Here is a tiny trained network, its code and every weight. The questions are about switching its units off for an input and a class, where a switched-off unit gives its printed mean instead of its output.

import numpy as np


def w(rows, s, z=0):
    codes = np.array(rows[::2]) - 128.0
    scale = np.full(codes.shape[1], s)
    scale[-1] = z or s
    return codes * scale


def norm(h):
    return h / np.sqrt((h * h).mean(-1, keepdims=True) + 1e-5)


def f(y):
    return y / 2 * (1 + np.tanh(0.7978845608 * (y + 0.044715 * y**3)))


def log_softmax(a):
    a = a - a.max(-1, keepdims=True)
    return a - np.log(np.exp(a).sum(-1, keepdims=True))


def net(x, mask):
    res = np.array(x, float).reshape(1, 8) / 4 @ E
    u = 0
    for l in range(2):
        y = f(norm(res) @ A[l][:, :-1].T + A[l][:, -1])
        res = res + np.where(mask[u : u + 9], y, B[l][:, -1]) @ B[l][:, :-1]
        u += 9
    return log_softmax(norm(res)[-1] @ U[:, :-1].T + U[:, -1])


A, B = {}, {}
E = w([
[35,65,3,177,162],'x0',
[138,114,131,125,122],'x1',
[206,120,141,33,192],'x2',
[139,121,126,127,117],'x3',
[131,122,130,139,128],'x4',
[168,101,103,139,85],'x5',
[52,185,53,100,49],'x6',
[125,124,135,129,129],'x7',
],0.0061)
A[0] = w([
[196,158,144,117,161,201],'0.n1',
[83,133,76,129,100,121],'0.n2',
[143,122,121,142,107,78],'0.n3',
[137,76,89,116,180,247],'0.n4',
[148,182,169,162,52,37],'0.n5',
[129,255,152,137,116,151],'0.n6',
[111,156,149,82,69,46],'0.n7',
[122,181,110,149,71,3],'0.n8',
[119,116,211,159,135,152],'0.n9',
],0.013,0.0032)
B[0] = w([
[154,210,134,152,82,244],'0.n1',
[126,200,142,164,175,221],'0.n2',
[79,106,130,124,112,122],'0.n3',
[65,63,108,125,151,255],'0.n4',
[119,1,122,135,98,203],'0.n5',
[130,40,142,68,103,237],'0.n6',
[102,82,133,138,156,176],'0.n7',
[70,92,243,19,167,169],'0.n8',
[159,102,68,166,55,197],'0.n9',
],0.0093,0.0053)
A[1] = w([
[45,107,97,203,169,252],'1.n1',
[132,111,168,88,208,74],'1.n2',
[164,97,87,153,209,76],'1.n3',
[255,112,130,138,231,86],'1.n4',
[133,200,135,161,80,116],'1.n5',
[196,146,224,116,153,65],'1.n6',
[180,119,76,115,245,84],'1.n7',
[76,139,88,116,124,19],'1.n8',
[116,149,143,20,146,169],'1.n9',
],0.0095,0.0037)
B[1] = w([
[198,153,98,115,163,254],'1.n1',
[82,100,131,112,40,135],'1.n2',
[59,76,192,110,171,150],'1.n3',
[28,211,199,37,143,153],'1.n4',
[118,114,146,32,17,136],'1.n5',
[131,196,132,156,57,153],'1.n6',
[101,38,255,123,196,153],'1.n7',
[114,214,128,183,142,134],'1.n8',
[192,93,99,217,84,164],'1.n9',
],0.0084,0.0087)
U = w([
[206,52,129,143,36,164],'0',
[84,5,179,88,144,165],'1',
[125,87,62,178,188,201],'2',
[87,190,42,194,121,1],'3',
[154,179,202,90,58,5],'4',
],0.013,0.005)

Each question gives the input, the list of numbers given to net, and the class t.
The units are the neurons (one row each of A and B). Each row of codes is followed by its name. A weight is (code - 128) times the scale printed after its matrix; where a second scale follows, it is the last column's (A, B and U).
mask holds one flag per neuron, layer by layer. A switched-off neuron (its flag False) gives its mean, the last column of its row in B, instead of its output. The means were averaged over made-up inputs and are rounded, as every weight is.
A unit's drop is (log p(t) with every unit on - log p(t) with that unit switched off) / (log p(t) with every unit on - log p(t) with every unit switched off).
The circuit of an input: a set's keep is (log p(t) with only the set's units on - log p(t) with every unit switched off) / (log p(t) with every unit on - log p(t) with every unit switched off). Starting from the 12 units with the biggest drops (on a tie, the unit counted first), units are removed one at a time, each time the one whose removal leaves the highest keep (on an exact tie, the one counted first), for as long as the keep stays at least 0.8.
units of the circuit, in order: the units of the circuit, biggest drop first
k most important neurons: the k neurons with the biggest drops, biggest first
top k neurons in layer l: the k neurons of layer l with the biggest drops, biggest first
drop when u is switched off: that unit's drop, to one decimal
input [0,0,3,-5,-6,0,-4,5], class 4: units of the circuit, in order	(0.n1, 1.n4)
input [-5,3,-6,-1,7,-4,-8,8], class 0: units of the circuit, in order	(0.n9)
input [1,-5,4,7,-5,7,5,2], class 2: units of the circuit, in order	(0.n1, 0.n6, 0.n2)
input [-7,7,0,-6,-7,8,5,-5], class 1: top 2 neurons in layer 0	(0.n5, 0.n7)
input [1,-4,-3,7,5,4,-2,6], class 2: 2 most important neurons	(0.n1, 0.n6)
input [-1,4,8,1,-3,-5,-3,0], class 4: units of the circuit, in order	(0.n1, 1.n6)
input [-6,-3,-8,2,7,-7,-1,2], class 0: top 2 neurons in layer 0	(0.n9, 0.n4)
input [3,7,-7,2,-2,7,-7,1], class 2: top 2 neurons in layer 0	(0.n1, 0.n6)
input [-1,7,-7,-6,-7,-4,8,3], class 1: 3 most important neurons	(0.n8, 0.n6, 0.n1)
input [-4,8,-2,-7,-6,-7,-6,-8], class 0: 3 most important neurons	(0.n9, 0.n2, 0.n8)
input [-4,0,8,5,2,-2,5,8], class 0: 3 most important neurons	(1.n9, 0.n2, 0.n6)
input [1,5,-8,2,-8,5,0,0], class 2: top 4 neurons in layer 1	(1.n6, 1.n1, 1.n4, 1.n2)
input [-5,2,4,0,2,-2,7,1], class 0: 2 most important neurons	(1.n9, 0.n4)
input [-7,0,-7,-3,-7,-1,2,8], class 1: most important neuron	(0.n8)
input [0,0,5,-3,8,1,-8,8], class 4: 2 most important neurons	(0.n1, 1.n4)
input [4,-3,-6,4,-1,1,1,-2], class 3: top 2 neurons in layer 1	(1.n7, 1.n5)
input [4,6,-4,4,-6,-2,-7,6], class 2: 2 most important neurons	(0.n6, 1.n1)
input [-4,0,0,0,-1,-4,-4,-2], class 0: top 4 neurons in layer 0	(0.n9, 0.n2, 0.n8, 0.n6)
input [-7,5,5,-7,-4,-1,-5,1], class 4: drop when 1.n4 is switched off	0.3
input [-5,-6,-6,-6,8,5,1,5], class 1: drop when 0.n8 is switched off	0.2
input [-7,1,8,8,-6,4,-5,-7], class 4: drop when 1.n4 is switched off	0.3
input [-3,4,3,-8,-6,5,-6,2], class 4: drop when 1.n4 is switched off	0.2
input [-7,-4,1,-7,8,-5,6,2], class 0: units of the circuit, in order	(1.n9)
